Here is a tiny trained network, its code and every weight. The questions are about switching its units off for an input and a class, where a switched-off unit gives its printed mean instead of its output.

import numpy as np


def w(rows, s, z=0):
    codes = np.array(rows[::2]) - 128.0
    scale = np.full(codes.shape[1], s)
    scale[-1] = z or s
    return codes * scale


def f(y):
    return y / 2 * (1 + np.tanh(0.7978845608 * (y + 0.044715 * y**3)))


def log_softmax(a):
    a = a - a.max(-1, keepdims=True)
    return a - np.log(np.exp(a).sum(-1, keepdims=True))


def net(x, mask):
    res = np.array(x, float).reshape(1, 6) / 4 @ E
    y = f(res @ A[0][:, :-1].T + A[0][:, -1])
    res = res + np.where(mask, y, B[0][:, -1]) @ B[0][:, :-1]
    return log_softmax(res[-1] @ U[:, :-1].T + U[:, -1])


A, B = {}, {}
E = w([
[123,216,167],'x0',
[254,168,23],'x1',
[132,130,134],'x2',
[120,40,77],'x3',
[119,126,117],'x4',
[130,128,133],'x5',
],0.0091)
A[0] = w([
[131,173,112,166],'N0',
[172,179,103,167],'N1',
[89,80,140,155],'N2',
[87,91,237,254],'N3',
[139,118,131,166],'N4',
[173,139,143,165],'N5',
[174,120,137,111],'N6',
[154,175,107,142],'N7',
[176,102,111,92],'N8',
[60,107,66,94],'N9',
[152,165,82,145],'N10',
[92,164,170,111],'N11',
[254,31,128,182],'N12',
[174,117,88,96],'N13',
[123,142,211,183],'N14',
],0.016,0.0069)
B[0] = w([
[222,111,159,173],'N0',
[186,110,98,221],'N1',
[103,37,185,184],'N2',
[34,107,140,251],'N3',
[115,31,78,144],'N4',
[158,45,77,170],'N5',
[165,151,68,147],'N6',
[197,103,127,190],'N7',
[78,255,87,161],'N8',
[86,107,98,153],'N9',
[224,200,100,199],'N10',
[80,245,93,158],'N11',
[45,147,47,248],'N12',
[175,232,86,182],'N13',
[22,169,168,184],'N14',
],0.0069,0.012)
U = w([
[98,133,179,255],'0',
[76,251,74,57],'1',
[178,168,77,213],'2',
[228,197,173,26],'3',
[104,69,125,16],'4',
],0.013,0.0051)

Each question gives the input, the list of numbers given to net, and the class t.
The units are the neurons (one row each of A and B). Each row of codes is followed by its name. A weight is (code - 128) times the scale printed after its matrix; where a second scale follows, it is the last column's (A, B and U).
mask holds one flag per neuron, in row order. A switched-off neuron (its flag False) gives its mean, the last column of its row in B, instead of its output. The means were averaged over made-up inputs and are rounded, as every weight is.
A unit's drop is (log p(t) with every unit on - log p(t) with that unit switched off) / (log p(t) with every unit on - log p(t) with every unit switched off).
The circuit of an input: a set's keep is (log p(t) with only the set's units on - log p(t) with every unit switched off) / (log p(t) with every unit on - log p(t) with every unit switched off). Starting from the 12 units with the biggest drops (on a tie, the unit counted first), units are removed one at a time, each time the one whose removal leaves the highest keep (on an exact tie, the one counted first), for as long as the keep stays at least 0.8.
units of the circuit, in order: the units of the circuit, biggest drop first
k most important neurons: the k neurons with the biggest drops, biggest first
drop of u: that unit's drop, to one decimal
input [-4,-2,2,-8,6,-1], class 0: units of the circuit, in order : (N12; N10)
input [4,8,-7,0,-2,-4], class 3: units of the circuit, in order : (N0)
input [-5,6,-7,6,-3,5], class 1: 2 most important neurons : (N12; N8)
input [-1,0,-4,3,7,-1], class 4: units of the circuit, in order : (N10; N13)
input [5,1,-5,-2,2,7], class 3: units of the circuit, in order : (N12; N3)
input [0,-1,-3,-5,-3,5], class 0: 2 most important neurons : (N12; N13)
input [7,1,7,-6,3,4], class 3: 3 most important neurons : (N12; N0; N7)
input [-2,6,-2,6,-4,1], class 1: drop of N8 : 0.3
input [3,4,2,-4,6,5], class 3: drop of N12 : 0.2
input [-8,3,5,4,-5,6], class 1: drop of N12 : 0.3
input [4,-2,8,1,-3,-7], class 0: 4 most important neurons : (N12; N13; N8; N10)
